Questions about the grid below.
1) What is the entry just left of the smallest entry?
2) What is the entry just left of 173?
array([[195, 192, 111, 118, 127,  50, 203,  76, 189, 104, 108,  65,  68,
         68],
       [112,  93, 152, 136, 173, 149, 132, 150, 165, 126,  91, 170, 119,
        146],
       [164, 203,  90, 160, 100,  77, 183,  85, 140, 124, 167,  78,  77,
         58],
       [133, 126, 158, 130, 100, 140, 102, 150, 104, 124, 142, 130, 111,
        117],
       [101, 126, 158, 130, 100, 113, 122, 131, 128, 124, 133, 144, 145,
        146]])
1) 127
2) 136

Questions about the grid below. Indices start at 1.
1) What is the entry in row 3 and column 2?
2) What is the entry in row 1 and column 1?
3) What is the bottom-right entry?
4) What is the entry in row 1 and column 2?
5) What is the entry at row 3, column 1?
6) What is the entry in row 1 and column 3?
7) What is the entry at row 2, column 1?
8) What is the entry directly above the centre entry?
[[153, 158, 91, 78, 83, 92, 78, 86, 112, 109, 80, 59, 59, 66, 89],
[91, 78, 83, 92, 78, 86, 112, 109, 80, 59, 59, 66, 89, 111, 141],
[158, 91, 78, 83, 92, 78, 86, 112, 109, 80, 59, 59, 66, 89, 111]]
1) 91
2) 153
3) 111
4) 158
5) 158
6) 91
7) 91
8) 86

grid =
[[155, 155, 156, 153, 146, 165, 113, 65, 120, 109, 131, 145],
[156, 70, 110, 114, 120, 170, 122, 114, 109, 134, 121, 115],
[99, 117, 84, 115, 135, 139, 110, 115, 85, 178, 72, 146],
[76, 135, 180, 152, 117, 134, 134, 142, 86, 169, 168, 119],
[119, 102, 70, 159, 135, 152, 111, 77, 136, 113, 146, 84],
[133, 128, 161, 158, 74, 130, 127, 105, 113, 157, 140, 129],
[143, 141, 140, 188, 83, 125, 99, 157, 121, 85, 107, 138],
[129, 103, 170, 117, 102, 132, 94, 129, 139, 91, 107, 165],
[122, 114, 117, 115, 132, 138, 127, 138, 83, 135, 123, 142]]
Read off the entry directly below the largest entry.
Answer: 117
The entry directly below 128 is 141
The fourth-last entry, reading row by row -> 83
The entry in the top-left corner is 155
Read off the second entry, reading row by row.
Answer: 155
The smallest entry in the first row -> 65
Read off the top-right entry.
Answer: 145
The last entry, reading row by row is 142
Read off the entry directly above the largest entry.
Answer: 158
The top entry of the column that holds the largest entry is 153
Read off the second entry on the main diagonal.
Answer: 70
The largest entry in the first row -> 165
Read off the 3rd entry, reading row by row.
Answer: 156
The entry in the bottom-left corner: 122
Read off the third-last entry, reading row by row.
Answer: 135
The third largest entry: 178
The second entry from the end, reading row by row is 123
Read off the fifth entry from the end, reading row by row.
Answer: 138
Read off the smallest entry in the last column.
Answer: 84
The 5th entry in reading order is 146
The maximum: 188
Read off the entry just right of 168.
Answer: 119
The third entry on the main diagonal -> 84
The last entry of the largest entry's row -> 138
The second largest entry: 180
Read off the entry just right of 91.
Answer: 107
The largest entry in the first column -> 156
The smallest entry in the first column -> 76
Read off the first entry in the row that holds the largest entry.
Answer: 143
Read off the entry just right of the largest entry.
Answer: 83

Questions about the grid below. Indices start at 1.
1) The entry just right of the largest entry?
2) The entry in the bottom-right corner?
3) The entry directly above the largest entry?
4) The entry at row 3, column 1?
5) The entry at row 1, column 2?
6) The top entry of the column that holds the largest entry?
7) The entry directly above 121?
8) The entry at row 3, column 2?
[[71, 108, 129, 108, 111, 113, 172, 126, 134, 138, 129, 160],
[115, 108, 123, 131, 123, 118, 140, 128, 135, 137, 131, 113],
[71, 101, 107, 103, 178, 172, 173, 130, 138, 98, 112, 163],
[85, 119, 151, 116, 82, 92, 156, 129, 114, 149, 142, 149],
[117, 130, 97, 127, 194, 181, 143, 127, 121, 60, 91, 124],
[64, 108, 106, 95, 159, 163, 170, 127, 136, 112, 113, 177]]
1) 181
2) 177
3) 82
4) 71
5) 108
6) 111
7) 114
8) 101

[148 171 159  81 121  95 135 103 126 126 123 130 118 111 121  58]
The entry just left of 58: 121
Read off the maximum.
Answer: 171

[[109 132 128 130 130 144 139 117  65 123 130 125 112 135]
 [128 139 124 126 140 137 147 122  92 121 131 119 134 131]
 [126 137 124 127 138 139 147 120  87 120 131 120 129 132]
 [ 93 137 132 131 135 146 129 120  53 126 129 126 110 136]
 [ 89 141 133 131 138 149 128 123  55 127 129 125 113 136]
 [ 95 136 131 131 133 146 131 119  55 126 129 126 109 136]
 [128 138 124 126 139 138 147 121  90 121 131 119 132 131]
 [ 99 133 130 130 131 145 133 117  58 126 129 126 109 136]
 [118 134 126 128 133 142 144 118  76 121 130 122 120 133]
 [116 133 126 129 131 142 143 117  73 121 130 123 118 134]
 [121 135 125 128 134 141 145 118  80 120 130 121 123 133]
 [131 141 124 125 142 136 147 123  97 122 131 119 137 130]
 [114 132 127 129 131 143 142 117  71 122 130 123 116 134]]
Rows and columns are numbered from 1.
The top entry of the column that holds the largest entry is 144
The entry in the top-left corner: 109
What is the entry just left of the smallest entry?
A: 120
The entry at row 2, column 1 is 128
The entry at row 3, column 1 is 126
The entry in row 1 and column 3 is 128
The entry just left of 149 -> 138
The entry at row 3, column 2 -> 137
The entry in row 1 and column 2 is 132
The bottom-right entry: 134
The top-right entry: 135
What is the bottom-left entry?
A: 114
What is the entry just right of the largest entry?
A: 128
The entry in row 3 and column 3: 124
The maximum -> 149
What is the minimum?
A: 53
What is the entry directly below the smallest entry?
A: 55
The bottom entry of the column that holds the largest entry -> 143
The entry at row 2, column 2 -> 139
The entry directly above 99 -> 128

[[139, 162, 131, 120, 96, 159, 114, 138, 173, 128, 137, 126, 156, 91],
 [140, 162, 127, 119, 93, 168, 110, 142, 173, 118, 131, 136, 160, 94],
 [141, 136, 133, 123, 99, 195, 98, 161, 160, 128, 141, 136, 146, 99]]
Rows and columns are numbered from 1.
The bottom entry of the column that holds the smallest entry: 99
The entry in the top-right corner -> 91
Give the entry in row 2 and column 1.
A: 140
The bottom entry of the column that holds the largest entry is 195
Give the entry just left of 119.
A: 127
Give the entry at row 1, column 2.
A: 162
The entry just left of 127 -> 162
Give the entry just right of 159.
A: 114
The entry directly below 137: 131
The entry just right of the largest entry is 98
Give the entry just left of 120.
A: 131
Give the entry directly above the largest entry.
A: 168
The entry in row 3 and column 1 -> 141
Give the entry at row 3, column 2.
A: 136
Give the entry directly below the smallest entry.
A: 94
The entry in the top-left corner is 139
Give the entry just right of 137.
A: 126
